[[37 37 34 58 49 54 54 56 56 47 57 46 31 68 33]
 [40 67 54 49 39 42 49 68 53 47 50 33 51 40 68]
 [51 35 37 44 33 64 31 55 37 55 33 67 65 46 48]
 [47 67 39 52 31 36 44 31 41 37 28 57 40 60 58]
 [53 46 48 57 44 45 60 60 62 67 53 41 27 61 41]
 [48 17 41 25 61 49 30 43 28 51 49 55 49 40 47]
 [57 54 70 43 43 53 39 65 47 58 50 48 66 24 59]
 [70 55 23 47 54 61 68 37 18 46 45 30 69 51 35]
 [49 55 45 61 30 57 33 47 37 38 40 76 46 68 43]
 [54 46 46 42 31 41 36 33 49 56 21 65 47 46 55]
 [47 61 61 50 56 47 52 38 48 33 53 42 62 34 47]]
Counting starts at 1.
Read off the entry in row 1 and column 1.
A: 37
The entry just right of the smallest entry is 41
Read off the entry in row 1 and column 3.
A: 34
The entry directly below the largest entry -> 65
Read off the entry just left of the centre entry.
A: 30
Read off the top-right entry.
A: 33
Read off the entry directly below the centre entry.
A: 65
The bottom-left entry -> 47
Read off the entry at row 3, column 1.
A: 51
The centre entry: 43
The entry just left of the largest entry is 40
Read off the entry just right of the centre entry.
A: 28
Read off the entry in row 1 and column 2.
A: 37
The bottom-right entry: 47
Read off the entry in row 2 and column 1.
A: 40
Read off the bottom entry of the column that holds the smallest entry.
A: 61
The entry directly above the centre entry is 60
Read off the entry just left of the smallest entry.
A: 48
Read off the entry directly above the smallest entry.
A: 46
The entry in row 2 and column 2: 67
The entry in row 3 and column 3 -> 37

x =
 -3.643   -0.336   -5.153   -5.850   22.603   16.773  -15.156    4.254
 -1.014   -3.905   -2.153   -2.346    4.368    1.982   -7.134    0.094
 -2.915    0.822   -2.517   -2.618    2.499    2.316   -2.072   -0.848
 -4.814    3.583   -4.529   -4.955   14.380   12.111   -6.937    1.818
 -1.123   -3.542   -2.096   -2.265    3.615    1.556   -6.378   -0.129
 -0.548   -6.763   -3.494   -4.072   16.752   10.108  -16.979    3.455
 -2.923   -0.850   -3.942   -4.403   14.363   10.488  -10.616    2.263
 -0.602   -5.778   -2.789   -3.183   10.731    6.010  -12.529    1.862
 -3.390    0.237   -4.094   -4.547   14.422   10.926   -9.747    2.167
 -1.833   -3.930   -4.044   -4.637   18.026   12.080  -15.388    3.484
The top entry of the column that holds the smallest entry: -15.156
The entry directly above 0.822 is -3.905
The first entry in reading order is -3.643
Read off the entry just left of -3.494.
-6.763
The entry directly above the smallest entry -> -6.378
The last entry, reading row by row: 3.484
Read off the second largest entry.
18.026
Read off the entry just left of the largest entry.
-5.850
The entry directly above -4.814 -> -2.915
Read off the entry just right of -3.643.
-0.336
Read off the entry in the bottom-left corner.
-1.833
Read off the entry directly below -3.643.
-1.014
The 3rd entry from the end, reading row by row is 12.080
The entry just right of the smallest entry is 3.455
The minimum: -16.979
Read off the largest entry in the last column.
4.254
The entry directly below -7.134 is -2.072
The entry just left of the smallest entry -> 10.108
Read off the smallest entry in the first column.
-4.814
The 5th-last entry, reading row by row -> -4.637
Read off the entry just right of -4.814.
3.583
Read off the largest entry in the first column.
-0.548
The 3rd entry in reading order -> -5.153
The entry just left of 0.237: -3.390
Read off the smallest entry in the last row.
-15.388
The entry just left of -15.156 is 16.773
Read off the entry directly above -4.044.
-4.094
Read off the entry directly below -5.153.
-2.153
The entry directly below 1.862: 2.167
Read off the entry directly above -0.129.
1.818

Questions about the array below. Indices start at 1.
1) Find the entry in row 2 and column 1.
2) Find the top-right entry.
3) Find the entry in row 3 and column 2.
4) Find the top entry of the column that holds the largest entry.
5) Find the entry in row 3 and column 1.
[-3 -39 6 -1]
[2 -33 5 -1]
[-6 -40 4 -1]
1) 2
2) -1
3) -40
4) 6
5) -6
